Below are the code and all the weights of a small trained network. Each question names an input and a class and asks about switching units off, where a switched-off unit gives its printed mean instead of its output.

import numpy as np


def w(rows, s, z=0):
    codes = np.array(rows[::2]) - 128.0
    scale = np.full(codes.shape[1], s)
    scale[-1] = z or s
    return codes * scale


def f(y):
    return y / 2 * (1 + np.tanh(0.7978845608 * (y + 0.044715 * y**3)))


def log_softmax(a):
    a = a - a.max(-1, keepdims=True)
    return a - np.log(np.exp(a).sum(-1, keepdims=True))


def net(x, mask):
    res = np.array(x, float).reshape(1, 8) / 4 @ E
    y = f(res @ A[0][:, :-1].T + A[0][:, -1])
    res = res + np.where(mask, y, B[0][:, -1]) @ B[0][:, :-1]
    return log_softmax(res[-1] @ U[:, :-1].T + U[:, -1])


A, B = {}, {}
E = w([
[138,128,128,121,137,126,132,126],'x0',
[174,52,173,56,71,156,172,92],'x1',
[104,133,131,127,145,120,122,135],'x2',
[127,123,122,128,128,133,122,130],'x3',
[95,125,145,139,137,115,121,154],'x4',
[146,137,139,118,151,121,140,133],'x5',
[160,182,55,76,164,142,216,251],'x6',
[168,126,76,218,182,69,132,120],'x7',
],0.013)
A[0] = w([
[88,196,168,100,138,210,88,139,237],'neuron 1',
[109,87,144,74,146,182,182,162,17],'neuron 2',
[176,109,252,181,117,133,76,101,253],'neuron 3',
[154,134,224,202,131,124,33,52,255],'neuron 4',
[195,142,145,170,156,111,75,90,90],'neuron 5',
[116,125,42,100,92,95,211,228,136],'neuron 6',
[120,113,185,96,131,161,133,97,61],'neuron 7',
[153,138,94,140,133,152,133,190,19],'neuron 8',
[33,120,105,57,100,108,176,182,99],'neuron 9',
[60,132,49,41,91,52,226,137,251],'neuron 10',
],0.013,0.0089)
B[0] = w([
[112,63,73,92,111,80,175,83,192],'neuron 1',
[198,98,182,170,85,207,119,147,154],'neuron 2',
[51,93,81,79,128,49,116,76,226],'neuron 3',
[15,100,71,111,129,98,85,90,252],'neuron 4',
[102,174,87,122,122,98,121,133,161],'neuron 5',
[188,164,158,196,120,166,141,225,216],'neuron 6',
[223,52,159,134,103,117,55,76,161],'neuron 7',
[149,154,163,167,178,144,134,132,155],'neuron 8',
[179,118,133,128,98,126,167,100,170],'neuron 9',
[246,93,131,167,85,163,131,164,205],'neuron 10',
],0.014,0.025)
U = w([
[90,102,67,64,141,92,106,66,217],'0',
[170,119,64,162,145,153,165,208,254],'1',
[57,179,97,186,136,45,71,78,16],'2',
[142,189,111,254,156,77,138,208,16],'3',
[93,76,189,54,144,128,61,2,54],'4',
[172,117,158,124,132,221,156,158,22],'5',
],0.0093,0.0092)

Each question gives the input, the list of numbers given to net, and the class t.
The units are the neurons (one row each of A and B). Each row of codes is followed by its name. A weight is (code - 128) times the scale printed after its matrix; where a second scale follows, it is the last column's (A, B and U).
mask holds one flag per neuron, in row order. A switched-off neuron (its flag False) gives its mean, the last column of its row in B, instead of its output. The means were averaged over made-up inputs and are rounded, as every weight is.
A unit's drop is (log p(t) with every unit on - log p(t) with that unit switched off) / (log p(t) with every unit on - log p(t) with every unit switched off).
The circuit of an input: a set's keep is (log p(t) with only the set's units on - log p(t) with every unit switched off) / (log p(t) with every unit on - log p(t) with every unit switched off). Starting from all 10 units, units are removed one at a time, each time the one whose removal leaves the highest keep (on an exact tie, the one counted first), for as long as the keep stays at least 0.8.
circuit, biggest first: the units of the circuit, biggest drop first
most important unit: the unit with the biggest drop
k most important neurons: the k neurons with the biggest drops, biggest first
drop when u is switched off: that unit's drop, to one decimal
input [5,4,4,-3,5,3,-8,2], class 0: circuit, biggest first	neuron 3
input [-4,-3,-5,-2,-4,-4,1,-5], class 1: 2 most important neurons	neuron 4; neuron 3
input [-5,-7,-2,5,5,2,3,-1], class 1: 2 most important neurons	neuron 1; neuron 5
input [5,-6,7,-7,7,-2,-6,0], class 0: 4 most important neurons	neuron 6; neuron 3; neuron 1; neuron 8
input [5,-2,3,2,3,-7,1,5], class 3: circuit, biggest first	neuron 3; neuron 1
input [-2,0,3,0,6,8,3,3], class 3: circuit, biggest first	neuron 1; neuron 6
input [0,-3,-4,2,2,-6,1,-3], class 1: 2 most important neurons	neuron 4; neuron 3
input [-1,-6,5,2,2,1,-6,0], class 0: 3 most important neurons	neuron 6; neuron 3; neuron 1
input [5,1,-4,6,3,0,5,-4], class 5: circuit, biggest first	neuron 2; neuron 4
input [0,-5,6,-4,-5,-5,4,1], class 3: 2 most important neurons	neuron 6; neuron 8
input [6,-2,-6,2,4,-5,5,5], class 3: circuit, biggest first	neuron 6; neuron 1
input [-5,-1,2,-4,-7,1,-8,-4], class 0: 2 most important neurons	neuron 4; neuron 3
input [-6,-4,-1,0,8,-7,1,-2], class 1: 2 most important neurons	neuron 3; neuron 4
input [3,0,5,-1,8,-1,-7,-7], class 0: circuit, biggest first	neuron 1
input [2,7,-3,5,8,1,-8,3], class 0: 4 most important neurons	neuron 3; neuron 4; neuron 5; neuron 2
input [7,2,-8,0,0,-4,-8,1], class 0: 2 most important neurons	neuron 3; neuron 4
input [-4,-6,-1,4,-8,0,1,-2], class 1: drop when neuron 4 is switched off	1.6
input [-4,5,-2,-1,-4,-5,0,-7], class 4: drop when neuron 6 is switched off	2.9
input [-2,0,-4,-1,-1,-1,-3,5], class 2: drop when neuron 7 is switched off	0.3
input [-2,-1,-8,0,-2,-5,2,2], class 3: most important unit	neuron 1
